Below is a small trained network, with its code and all its weights. Each question gives an input and a target symbol and asks what happens when units are switched off, that is, made to give their printed mean instead of their output.

import numpy as np


def w(rows, s, z=0):
    codes = np.array(rows[::2]) - 128.0
    scale = np.full(codes.shape[1], s)
    scale[-1] = z or s
    return codes * scale


def f(y):
    return y / 2 * (1 + np.tanh(0.7978845608 * (y + 0.044715 * y**3)))


def softmax(a):
    e = np.exp(a - a.max(-1, keepdims=True))
    return e / e.sum(-1, keepdims=True)


def log_softmax(a):
    a = a - a.max(-1, keepdims=True)
    return a - np.log(np.exp(a).sum(-1, keepdims=True))


def net(x, mask):
    ids = ['αβγεζθλξπστψω'.index(c) for c in x.split()]
    T = len(ids)
    res = E[ids] + P[:T]
    u = 0
    for l in range(2):
        q, k, v = (res @ M[l].T for M in (Q, K, V))
        z = softmax(np.where(np.tri(T) > 0, q @ k.T / 2**0.5, -1e9)) @ v
        res = res + np.where(mask[u], z, O[l][:, -1]) @ O[l][:, :-1]
        u += 1
        y = f(res @ A[l][:, :-1].T + A[l][:, -1])
        res = res + np.where(mask[u : u + 8], y, B[l][:, -1]) @ B[l][:, :-1]
        u += 8
    return log_softmax(res[-1] @ U[:, :-1].T + U[:, -1])


Q, K, V, O, A, B = {}, {}, {}, {}, {}, {}
E = w([
[140,122,146,148,199,116,110,180,143,135,145],'α',
[165,91,182,118,93,133,180,122,155,63,146],'β',
[179,90,153,128,92,118,157,105,123,58,136],'γ',
[64,113,110,141,173,128,191,111,130,91,191],'ε',
[149,109,152,116,78,136,179,112,85,71,172],'ζ',
[148,106,124,126,123,34,117,124,186,127,187],'θ',
[123,161,142,85,105,165,173,134,139,195,77],'λ',
[92,164,141,149,87,143,78,136,126,158,121],'ξ',
[141,110,169,108,75,142,195,118,113,87,187],'π',
[78,83,99,230,135,134,161,161,120,118,155],'σ',
[103,139,140,98,173,159,137,93,115,139,146],'τ',
[149,101,183,110,81,136,198,119,139,80,172],'ψ',
[121,104,110,253,160,106,189,148,130,93,163],'ω',
],0.024)
P = w([
[120,130,2,131,114,140,115,249,204,59,146],'0',
[148,130,93,156,155,184,114,104,146,127,162],'1',
[144,119,102,153,151,172,120,97,135,140,154],'2',
[144,114,103,148,150,162,116,98,129,140,147],'3',
[142,108,105,143,146,155,118,97,125,141,142],'4',
[138,105,107,138,141,148,119,99,116,144,142],'5',
[136,100,106,134,138,141,121,97,111,143,136],'6',
[139,98,103,131,136,132,120,93,109,140,130],'7',
[137,97,109,126,133,132,118,97,104,140,135],'8',
[134,96,109,123,133,131,120,98,101,142,133],'9',
[136,94,107,116,131,124,119,97,100,140,131],'10',
[134,89,106,119,127,123,118,96,95,142,129],'11',
[135,89,105,116,128,119,119,95,95,140,127],'12',
[139,91,106,113,129,122,118,98,90,144,128],'13',
],0.013)
Q[0] = w([
[197,129,175,97,4,163,111,85,123,103,116],'L0H0',
[100,168,157,95,173,101,98,129,106,152,93],'L0H0',
],0.011)
K[0] = w([
[73,231,73,107,29,106,146,186,209,127,34],'L0H0',
[159,236,224,123,206,180,40,2,18,160,100],'L0H0',
],0.0075)
V[0] = w([
[81,173,136,173,3,130,14,154,124,254,140],'L0H0',
[82,67,231,174,118,69,120,128,200,82,182],'L0H0',
],0.0047)
O[0] = w([
[135,152,157,56,159,92,167,117,139,92,152,95],'L0H0',
[176,254,126,49,106,148,172,118,122,140,82,255],'L0H0',
],0.015,0.00096)
A[0] = w([
[96,166,120,109,17,200,111,131,144,196,4,29],'L0N0',
[75,225,167,93,189,75,162,79,133,171,79,218],'L0N1',
[154,202,186,203,136,71,200,107,122,160,92,231],'L0N2',
[127,16,118,140,165,125,150,71,112,167,99,70],'L0N3',
[161,123,148,47,97,104,92,18,64,149,135,148],'L0N4',
[150,125,33,99,137,160,2,161,198,68,85,2],'L0N5',
[135,161,81,66,201,201,150,84,149,125,93,59],'L0N6',
[139,52,209,175,142,64,178,89,126,34,234,72],'L0N7',
],0.0083,0.0067)
B[0] = w([
[217,50,96,230,207,245,139,196,190,195,236,141],'L0N0',
[114,54,87,168,135,119,87,113,91,167,128,221],'L0N1',
[71,85,132,130,168,105,142,122,140,64,166,243],'L0N2',
[87,95,173,93,101,122,107,160,90,105,94,167],'L0N3',
[125,117,167,148,162,228,184,119,155,111,139,253],'L0N4',
[181,96,66,200,111,169,122,85,104,140,48,128],'L0N5',
[125,195,87,189,125,200,76,192,71,131,130,133],'L0N6',
[168,160,24,105,172,142,105,117,50,139,128,208],'L0N7',
],0.011,0.0055)
Q[1] = w([
[192,138,98,120,65,197,153,140,80,52,150],'L1H0',
[106,89,80,96,94,255,57,8,131,94,208],'L1H0',
],0.0088)
K[1] = w([
[116,103,55,139,59,157,163,190,135,1,74],'L1H0',
[69,110,60,61,83,202,80,51,182,183,138],'L1H0',
],0.008)
V[1] = w([
[102,136,136,255,182,88,167,137,87,52,118],'L1H0',
[44,135,108,101,59,127,217,195,99,140,231],'L1H0',
],0.0076)
O[1] = w([
[126,128,106,89,67,138,145,131,158,172,95,253],'L1H0',
[138,253,130,145,96,112,207,162,84,137,180,202],'L1H0',
],0.015,0.0049)
A[1] = w([
[100,182,161,168,88,125,57,181,173,142,106,77],'L1N0',
[98,125,166,21,77,116,143,113,141,106,106,143],'L1N1',
[86,140,152,62,78,125,168,105,88,124,88,185],'L1N2',
[125,214,120,68,161,83,159,112,115,97,127,1],'L1N3',
[145,178,87,114,156,100,90,107,108,74,182,51],'L1N4',
[144,131,148,100,178,178,156,120,149,111,115,45],'L1N5',
[105,126,127,122,182,127,146,137,142,73,98,198],'L1N6',
[62,116,194,3,179,100,88,113,126,147,105,91],'L1N7',
],0.014,0.0097)
B[1] = w([
[82,75,139,168,164,190,203,147,69,139,109,133],'L1N0',
[136,130,58,225,183,182,85,50,94,87,1,163],'L1N1',
[163,135,138,140,117,68,65,153,191,103,124,254],'L1N2',
[65,127,171,84,155,131,131,188,170,96,73,185],'L1N3',
[179,66,178,172,127,95,120,99,146,157,94,198],'L1N4',
[126,74,53,113,150,110,90,128,157,192,141,174],'L1N5',
[103,179,168,140,96,149,150,137,92,178,144,195],'L1N6',
[206,120,94,123,125,77,126,87,152,137,180,185],'L1N7',
],0.013,0.0085)
U = w([
[151,156,140,141,107,151,138,111,142,168,90,68],'α',
[136,105,170,126,110,153,147,147,159,75,122,97],'β',
[112,124,105,145,165,135,129,143,140,79,115,95],'γ',
[144,102,80,41,102,140,168,133,98,69,110,165],'ε',
[98,48,166,133,61,146,154,97,172,77,119,40],'ζ',
[143,96,133,182,124,119,132,147,106,95,124,53],'θ',
[139,90,100,170,159,132,122,176,169,95,161,20],'λ',
[1,147,112,219,158,159,110,175,66,195,80,254],'ξ',
[154,123,127,75,28,17,57,134,188,202,168,217],'π',
[158,108,164,78,32,155,182,97,128,162,106,90],'σ',
[130,119,116,91,152,120,186,112,155,138,94,106],'τ',
[108,114,90,155,146,114,147,97,132,118,115,48],'ψ',
[175,143,95,141,173,147,170,140,126,99,144,74],'ω',
],0.0082,0.0085)

Each question gives the input, a string of symbols that net reads in full, and the target symbol t.
The units are the heads (2 rows each of Q, K, V and O) and the neurons (one row each of A and B). Each row of codes is followed by its name. A weight is (code - 128) times the scale printed after its matrix; where a second scale follows, it is the last column's (O, A, B and U).
mask holds one flag per unit, layer by layer, with each layer's heads first. A switched-off unit (its flag False) gives its mean, the last column of its rows in O or B, instead of its output. The means were averaged over made-up inputs and are rounded, as every weight is.
A unit's drop is (log p(t) with every unit on - log p(t) with that unit switched off) / (log p(t) with every unit on - log p(t) with every unit switched off).
The circuit of an input: a set's keep is (log p(t) with only the set's units on - log p(t) with every unit switched off) / (log p(t) with every unit on - log p(t) with every unit switched off). Starting from the 12 units with the biggest drops (on a tie, the unit counted first), units are removed one at a time, each time the one whose removal leaves the highest keep (on an exact tie, the one counted first), for as long as the keep stays at least 0.8.
units of the circuit, in order: the units of the circuit, biggest drop first
k most important neurons: the k neurons with the biggest drops, biggest first
k most important neurons of layer l: the k neurons of layer l with the biggest drops, biggest first
input π τ β ζ ξ γ ψ ξ σ γ τ ω γ, target β: 2 most important neurons -> [L1N3, L0N1]
input ω π α ω λ ε π ξ λ σ ξ γ, target α: most important neuron of layer 1 -> [L1N1]
input σ ε ξ γ λ ξ σ, target π: units of the circuit, in order -> [L0N1, L1H0, L1N2, L0H0]
input β ξ π ω ξ ω ξ γ γ ξ λ θ ζ, target λ: 2 most important neurons of layer 0 -> [L0N0, L0N5]
input ξ α ω ω ξ λ σ α, target π: 2 most important neurons of layer 1 -> [L1N1, L1N7]
input θ λ ψ λ σ λ ξ ζ, target ξ: 2 most important neurons of layer 1 -> [L1N6, L1N5]
input ξ λ β, target τ: units of the circuit, in order -> [L0H0, L1N3, L0N7, L1N4]
input σ ξ θ π ω τ ξ γ λ ε ξ τ λ π, target γ: 2 most important neurons -> [L1N1, L1N2]
input τ θ λ ε τ, target π: 3 most important neurons of layer 0 -> [L0N3, L0N5, L0N0]
input θ ψ ζ τ ε α σ α ξ ω τ, target π: units of the circuit, in order -> [L0N0, L1N2]
input ω ξ ψ θ ε θ ξ γ τ ξ τ γ σ π, target α: units of the circuit, in order -> [L1N1, L1H0, L0H0, L1N2]
input ξ τ π λ ψ, target τ: 2 most important neurons of layer 1 -> [L1N4, L1N3]
input λ ξ λ λ, target π: units of the circuit, in order -> [L0H0, L1N7, L0N3]
input ξ θ ξ λ β ξ θ ξ ω τ ε, target ξ: 2 most important neurons -> [L1N7, L0N6]
input τ α γ θ ξ λ ξ ω π β ξ γ, target ε: 2 most important neurons of layer 0 -> [L0N7, L0N5]
input σ σ ε γ θ ξ β θ τ ξ γ σ θ σ, target π: 2 most important neurons -> [L1N2, L0N1]
input ψ ξ ξ, target π: 3 most important neurons -> [L0N0, L0N1, L1N7]
input ε θ γ λ ξ σ ξ σ ε γ α, target ξ: units of the circuit, in order -> [L0H0, L1N2]
input θ τ ψ ξ π ω ξ π θ π, target ξ: 2 most important neurons -> [L0N5, L1N6]
input γ α τ τ α γ ξ λ β, target ζ: units of the circuit, in order -> [L0H0, L1H0, L0N5]
input ξ λ ξ ζ β ω τ ζ, target τ: 4 most important neurons -> [L0N7, L1N4, L1N3, L1N5]
input λ σ ξ τ ζ, target θ: 2 most important neurons -> [L1N4, L0N7]
input θ β β π ψ λ ψ α, target ξ: units of the circuit, in order -> [L1N2, L1N7]
input θ γ ω γ, target ξ: most important neuron -> [L1N6]
input α β λ γ, target ψ: 4 most important neurons -> [L1N1, L0N5, L1N7, L0N0]
input ξ λ ψ τ β λ, target π: 2 most important neurons -> [L1N7, L0N3]
input σ ξ π γ γ ξ ξ π ζ, target γ: 3 most important neurons of layer 1 -> [L1N1, L1N2, L1N3]
input θ θ θ π τ ξ ξ θ λ, target ξ: 4 most important neurons of layer 0 -> [L0N6, L0N1, L0N4, L0N5]
input σ ψ τ π ζ ω ε ψ, target γ: 2 most important neurons -> [L1N1, L1N2]
input π ε λ γ ξ ξ ζ, target β: most important neuron -> [L1N3]
